Each row of numbers belongs to one of the things below and depends on some of the facts about them. Some rows are named. Which thing is each other row?

Some rows with their names:
[ -6  12 -36  17  -9 -14  -5 -14  -8 -49  10  -2   3  -5   0   2  33  -3
 -37   6 -25  18   2  13  14  11 -11  -9   6  19 -28  24 -19 -14   0  12
  13  16  -5  18   4 -14  10 -15  24] : staklok
[ -8  27 -26  22  -6 -19  -4 -11 -23 -37  20  -8 -25   0 -14  20  11   2
 -42  17 -33  31   8 -11  10   0   6  -5   2  -9 -13   4 -14 -24   7  21
  12   7   3  14   9 -18  -5 -23  22] : travan
[ -7  19 -31  25   1 -25  -3 -18  -7 -23  25  -3  -5  -4  -3   4  32 -16
 -50   8 -23  15  -1  12  11  12  -7  -6  15  16 -35  12  -3 -17  -6  13
  20  13 -19   8   4 -12   7 -15  33] : meroplan
[-13   8 -44  -2   5  -2  -9   0  -5 -62 -18   0 -14   1   0   5  31   5
 -17  -3  -5  29  10  12  18  -5 -16 -17   3  19  15  16 -26 -10   1  17
   3  42   3  13  12  -3   8 -13   7] : sebir
[-12   8 -16  22  -7  16   3 -15 -12 -61   6 -13   6  -6   4   2  28   9
 -29  11 -21  35   0   5  16  16 -17 -24  -2  30 -10  33 -24  -5  15  11
   4  12   2  17  19  -6  14  -2  19] : gusti
[-16  19 -27  12  12  -6  -6 -14  -7 -32   2  -4 -22   0 -10   6  20  -3
 -31   7 -21  26   6   8  13   5  -5 -12  10  10   5  -1   4 -14   2  14
   9  20 -14   1   8  -8   1  -9  12] : trestim
[-45  27 -26  24   9  -3  15 -14  14 -20  12 -26 -23 -12 -14   3  10  -9
 -40   8 -25  33   7  22   6  10   0 -11  39  17 -27  -7  17 -11  -7   9
  11  19 -34  -3   8 -21  -1   1  18] : gefloku
[-17  -1 -67   2  -8 -13 -24   5 -10 -54   8  11  -8  -3  -3   4  38  12
 -39   7 -32  21   5 -10  22  13 -24  -5   7  34 -15  27 -21  -3  12  15
   0  16   7  27  21   6  12 -23  23] : teme
[-16  10 -66  17   1 -29 -23  -4 -12 -24  27   8 -14  -2 -11   7  38  -6
 -53  13 -35  19   3  -9  17  12 -15  -2  13  26 -30  12  -3 -12   6  15
   8  10  -8  15  20   2   6 -26  37] : flukun
[ -1  11 -31 -11   5   6   0   4  -3 -52  -3  -2 -23 -14   1  -1   9   4
 -25   3 -13  32  -2   7  21  12 -24 -27   7  14  15   9  -1  -4   3   8
   5  43   8   1  17 -15  12 -10   5] : brifle
[ 18  15 -23  16   7 -23 -10 -11 -21 -30  17   7  -7   1   1  10  36 -20
 -42   5 -12   5  -3   3  18  10 -13 -10   5  10 -12  21  -6 -17  -6  15
  18  20  -9   7  -3   0  17 -13  27] : vubrotes
[-19  14 -10  33   8   2   4 -23 -12 -24  26 -18  -6  -6  -2   7  33  -7
 -46  12 -13  29  -4   1  13  21 -13 -18  14  29 -17  21  -2  -9   8  13
  12   5 -18   3  19   3  11   0  36] : gopu
[-14  24 -28  17   0 -21  -7  -4 -19 -25  16  -5 -34   1 -12  19  13   2
 -47  13 -20  23   2 -16  13   7   0  -4  18  -2  -6   4  -9 -20   7  22
  13   8  -6  13  12  -9   1 -17  24] : plidrur
[-10  21 -44  10  -5 -25 -10   4 -16 -42   4  -1 -27   3  -7  18  26   1
 -39   4 -10  24   6 -12  16  -6  -3  -7  12   1  -5  14 -29 -23   6  23
  12  23   2  19  11  -6   4 -23  22] : bistaskar
[-10  10 -42   1   6  -6  -8  -2  -4 -56 -13   1 -15   2  -4   7  34   4
 -17  -3  -9  27  11  12  17  -5 -14 -13   1  17  10  14 -21 -14   0  16
   5  40   1  12  10  -4   6 -13   7] : nipo
[ 14   9 -25  13   3 -19 -14 -12 -21 -43   7   8  -5   5   1  11  39 -10
 -33   3 -15   6   2   5  19   8 -12  -7  -1  13  -4  28 -18 -16  -2  17
  14  15  -3  16  -4   4  16 -11  23] : beplisto
[ 12   8 -25  12   3 -19 -13 -10 -21 -43   5   8  -4   5   0  12  38 -10
 -33   2 -12   6   1   5  20  10 -13  -7   3  13  -3  29 -21 -15  -3  18
  17  16  -4  16  -4   4  17 -11  22] : gomel
[  3   3 -17  22  -4   1 -21  -1 -22 -60 -13  10  -6  13   0   1  19  -1
 -26   6 -16   1  -8   5  21  20 -16 -23   7  14  14  32 -12 -11  17  14
   4  -8 -16  19  -6  -3  18   2   5] : trutral
[-10  21 -31  31   5 -30  -6 -19  -6  -8  30  -3  -9  -4  -6   7  34 -22
 -56   8 -22  10  -2  11  11  16  -4  -3  26  16 -38   8   8 -17 -10  13
  21   8 -29   4   6  -9   7 -13  39] : sokevi
[-14  10 -42   0   6  -4  -8  -1  -5 -58 -14  -1 -14   2  -2   6  33   3
 -17  -4  -7  29  10  12  16  -6 -15 -16   3  17  11  15 -22 -12   1  15
   4  41   2  11  10  -4   7 -12   8] : bigos

How the things are related:
(biflir, skesol, stofem); (bogan, skesol, tili); (bogan, skesol, kogruskam)
(bradrin, skesol, troflum); (brifle, skesol, giram); (brifle, skesol, vubrotes)
(brutron, skesol, teme); (datrevil, skesol, truzas); (datrevil, skesol, skigram)
(datrevil, skesol, klazeskon); (datrevil, skesol, klones); (datribron, skesol, divikir)
(datribron, skesol, troflum); (datribron, skesol, fliflotis); (drenabrak, skesol, trubrum)
(drenabrak, skesol, klazeskon); (drogran, skesol, fletris); (drozar, skesol, sugon)
(drozar, skesol, trabra); (drozar, skesol, gomel); (drozar, skesol, tili)
(fesus, skesol, tatrerer); (gefloku, skesol, flukun); (gefloku, skesol, teme)
(gisem, skesol, trabra); (gisem, skesol, pifebe); (gistol, skesol, razo)
(gistol, skesol, klale); (gisuzol, skesol, drestu); (gopu, skesol, drestu)
(graplas, skesol, mapak); (graplas, skesol, razo); (graplas, skesol, nutrun)
(grupes, skesol, klale); (grupes, skesol, zalom); (grupes, skesol, giram)
(grupes, skesol, beklo); (gusti, skesol, drestu); (gusti, skesol, troflum)
(gusti, skesol, zadol); (gusti, skesol, dofor); (keplik, skesol, skigram)
(keplik, skesol, sokevi); (kikloskul, skesol, dofor); (kitri, skesol, pifos)
(kives, skesol, zeti); (kives, skesol, kogruskam); (mistok, skesol, sugon)
(mistok, skesol, masis); (nazos, skesol, sostuba); (pavo, skesol, giram)
(platren, skesol, bistaskar); (platren, skesol, vugras); (platren, skesol, stupel)
(pletremun, skesol, staklok); (pletremun, skesol, stupel); (pletremun, skesol, drostu)
(pletremun, skesol, dofor); (plidrur, skesol, zadun); (plikam, skesol, midosol)
(plikam, skesol, kloplosta); (pliplus, skesol, divikir); (pliplus, skesol, grasas)
(pliplus, skesol, stupel); (plotril, skesol, pogom); (plotril, skesol, giram)
(plotril, skesol, beklo); (plotril, skesol, neplor); (radromis, skesol, sukle)
(radromis, skesol, sokevi); (stagasi, skesol, razo); (staplal, skesol, stofem)
(staplal, skesol, zalom); (stiflor, skesol, vugras); (tifar, skesol, fletris)
(tifar, skesol, brirake); (travan, skesol, staklok); (travan, skesol, meroplan)
(travan, skesol, dofor); (trepom, skesol, mapak); (trepom, skesol, nipo)
(trepom, skesol, tili); (trepom, skesol, drostu); (trepom, skesol, beplisto)
(trestim, skesol, gresem); (trutral, skesol, divikir); (trutral, skesol, tatrerer)
(zaze, skesol, drostu); (zeda, skesol, stofem); (zedo, skesol, tatrerer)
(zedo, skesol, nutrun); (zedo, skesol, klones); (beklo, nupar, 95)
(bele, nupar, 943); (beplisto, nupar, 512); (biflir, nupar, 943)
(bigos, nupar, 943); (bistaskar, nupar, 846); (bogan, nupar, 562)
(bradrin, nupar, 857); (brezem, nupar, 846); (brifle, nupar, 943)
(brirake, nupar, 95); (broden, nupar, 846); (brostas, nupar, 512)
(brutron, nupar, 95); (datrevil, nupar, 95); (datribron, nupar, 562)
(divikir, nupar, 512); (dofor, nupar, 943); (drenabrak, nupar, 562)
(drestu, nupar, 943); (drogran, nupar, 943); (drostu, nupar, 512)
(drozar, nupar, 857); (fesus, nupar, 846); (fletris, nupar, 95)
(fliflotis, nupar, 95); (flikil, nupar, 943); (flukun, nupar, 857)
(gefloku, nupar, 562); (giram, nupar, 562); (gisem, nupar, 95)
(gistol, nupar, 95); (gisuzol, nupar, 857); (gomel, nupar, 512)
(gopu, nupar, 95); (graplas, nupar, 846); (grasas, nupar, 846)
(gresem, nupar, 95); (greste, nupar, 562); (grupes, nupar, 95)
(gusti, nupar, 95); (keplik, nupar, 562); (kikloskul, nupar, 857)
(kitri, nupar, 943); (kives, nupar, 943); (klale, nupar, 562)
(klavok, nupar, 846); (klazeskon, nupar, 846); (klones, nupar, 857)
(kloplosta, nupar, 943); (kogruskam, nupar, 857); (lusis, nupar, 846)
(mapak, nupar, 943); (masis, nupar, 943); (meroplan, nupar, 95)
(midosol, nupar, 857); (mistok, nupar, 95); (nazos, nupar, 857)
(neplor, nupar, 943); (nibrus, nupar, 943); (nipo, nupar, 943)
(nutrun, nupar, 857); (pavo, nupar, 857); (pifebe, nupar, 857)
(pifos, nupar, 95); (piva, nupar, 562); (platren, nupar, 95)
(pletremun, nupar, 943); (plidrur, nupar, 846); (plikam, nupar, 562)
(pliplus, nupar, 857); (plostezi, nupar, 95); (plotril, nupar, 846)
(pogom, nupar, 95); (radromis, nupar, 857); (razo, nupar, 95)
(robrek, nupar, 943); (sebir, nupar, 943); (skekla, nupar, 562)
(skigram, nupar, 943); (skiskan, nupar, 943); (sokevi, nupar, 95)
(sostuba, nupar, 512); (stagasi, nupar, 512); (staklok, nupar, 95)
(staplal, nupar, 562); (stiflor, nupar, 857); (stofem, nupar, 512)
(stupel, nupar, 943); (sugon, nupar, 943); (sukle, nupar, 846)
(tatrerer, nupar, 562); (teme, nupar, 857); (tifar, nupar, 857)
(tili, nupar, 512); (trabra, nupar, 95); (travan, nupar, 846)
(trepom, nupar, 512); (trestim, nupar, 943); (trevem, nupar, 857)
(troflum, nupar, 512); (trubrum, nupar, 562); (trutral, nupar, 512)
(truzas, nupar, 562); (vubrotes, nupar, 512); (vugras, nupar, 846)
(zadol, nupar, 846); (zadun, nupar, 943); (zalom, nupar, 943)
(zaze, nupar, 846); (zeda, nupar, 95); (zedo, nupar, 846)
(zeti, nupar, 562); (zorak, nupar, 95)

Rows to name:
No name comes twice in this set of rows, the named rows included.
[  7  24 -35  18  20 -46 -15 -26 -21 -16  11   3   0  14   2   1  17 -17
 -43  11 -11  14   0   7   3   5   0   0   2   6 -28  14 -15 -10   4  27
  38  12 -33  22  -9  12  18 -13  40] -> stofem
[-16   5 -52  11 -14  -2 -19  -7 -16 -62  17   4  -2  -3  -8   2  24  17
 -35  21 -55  33   7 -11  17  13 -17  -6 -11  27 -17  22 -19  -4  19  12
  -2   3  13  28  17  -8   6 -24  17] -> kikloskul
[-49  20 -31  23   1  16  14  -2  12 -54 -12 -26 -13  -8  -8  -3  10   2
 -24   2 -19  37   5  25  11   7 -10 -31  29  25 -12   9  -5  -7   8   9
   1  22 -26   3  11 -21   4   6   6] -> datribron
[-18  17 -34  10  14 -16  -9 -13  -5 -26   5  -2 -23   2 -13  10  34  -9
 -34  -1 -14  20  10  10  13  -3  -4  -4  13  11  -3   0  -1 -19  -8  16
  10  30 -13   2   8  -5   1 -14  18] -> mapak
[  9   5 -26  16   1  -4 -12  -6 -23 -61  -3   3   3   8   5   7  41  -6
 -26  -1  -8  14  -1   4  20   5 -18 -22  -8  16   4  36 -32 -14   7  18
   8  17   1  16   4   6  19  -9  20] -> troflum
[  0  26 -29   6  -1 -18  -1   3 -17 -22  22  -3 -37 -12  -7  17   7  -8
 -51  11 -15  24  -6 -17  17  12 -11 -15  20  -3  -8   2   0 -15   2  14
  15  24   2   3  17 -16   7 -20  26] -> plotril

The same things again, as new rows of numbers:
Some things and their rows:
[-34 -25  -3   3 -34 -20 -29 -43  13   5  35  -2   6  -7  19] : zorak
[-24 -31 -21   1 -35 -31 -43 -31  26  12  47  -4  12  16  26] : brirake
[ 11  20  34 -26  35   6   3   3  33  36 -43   4  15 -86  15] : zaze
[-23  66 -60  41  47  21   8 -24  -9 -26 -15  27   1  32  20] : klale
[-59  -8  20  56  -7 -32  17 -80  42 -51  25  54  -8 -27  -5] : grupes
[-19 -54 -26 -62 -11  42  -3  14  -7  13 -66  30 -25  32  24] : gomel
[ 22 -17 -12   9 -30 -21  46  52 -26 -27  28   3   0 -17 -14] : kitri
[-42 -42  19 -16 -42 -40  -4 -56 -11  29   8  32 -10 -23  36] : gisem
[-51 -28  49  34 -27 -18 -41 -24  -2  16  29 -11 -39 -30  20] : gopu
[ 20  40  -9   5  33 -22  58 -13  -1  28  39  10 -41  32  55] : gefloku
[-22  -5 -25  -8 -57  25 -46 -64   6   1  36 -59   7 -14   4] : sokevi
[-37 -45  18 -12 -41 -35   4 -59 -15  31   7  38  -5 -23  35] : mistok
[ -4  44  40 -10   5 -31  52 -20  52  29 -61 -42  18 -22 -26] : zedo
[ 16  23  22 -13  20  20 -31 -27 -31  -3 -34   0  50  61 -61] : nutrun
[ 21 -18  82  26  33  -8 -20   9 -16  27   2   0 -30  40 -47] : bradrin
[-10  37   5 -28  22   3  55 -25 -57  31 -15  34 -26  -3  66] : bogan
[ 29  29 -40 -16  -8  20  -8 -22  42  39 -48 -79  21 -23 -33] : klazeskon
[ 19  24  14 -15  40 -20 -28  37  55  34 -33 -26  35 -15   9] : grasas
[ -4  -1  -4  15   0  43 -49  91 -49 -26   7 -27   6 -37  -1] : dofor
[-15  20 -20 -15 -31  14   4  46 -59 -45 -43   5  58 -21  -9] : mapak

Name these rows:
No name comes twice in this set of rows, the named rows included.
[ -7  36  32   0  12 -46  25  -1  52  37 -48 -33  21 -14 -19] -> fesus
[-35  -8  10 -27   4  27 -38  64  43  -7 -39 -34  -2  84   4] -> divikir
[-31 -35  62 -64   1  37  56  -6  21 -20 -48  42 -29  -9  22] -> trepom
[-41  -8  61 -30  -3   8  44  27  54 -10 -33 -16 -22  65 -15] -> trutral
[-31 -11  77 -24  -8 -15  -6 -27  39 -23  68   9  32 -32  43] -> platren
[ -4  34  41 -17  19 -29  46 -28  41  18 -78   1  34 -41 -11] -> graplas
[ 52   0  62 -26  53  10  -1  -9   9  -2  46  27  28  19 -25] -> stiflor
[-21  63 -90  58  58  26 -15 -14   1 -29 -15  28 -15  33  18] -> giram
[-32  85 -20   3  27  -3  -5   5 -23  10 -27 -46  16  83  32] -> tatrerer
[-38 -14  10  30 -27 -26  -8 -59  33 -18  35  28  -4 -21  10] -> zeda
[ -1  41 -46 -10  34  13   8 -13 -44  33  -2   7 -17  25  58] -> zeti
[ 19  15 -47   0 -59  29  16  21 -43 -29   7 -71  16 -11 -42] -> skigram
[-31 -44 -32 -71 -10  54 -18  18 -11   2 -63  31  -1  26  32] -> tili
[-65 -29  88  44 -15 -24 -29 -19   3  13  37 -14 -45 -38  24] -> gusti
[ 24 -13  18  44  52   7   4 -40   2 -23   1  62  -8  18 -75] -> pavo

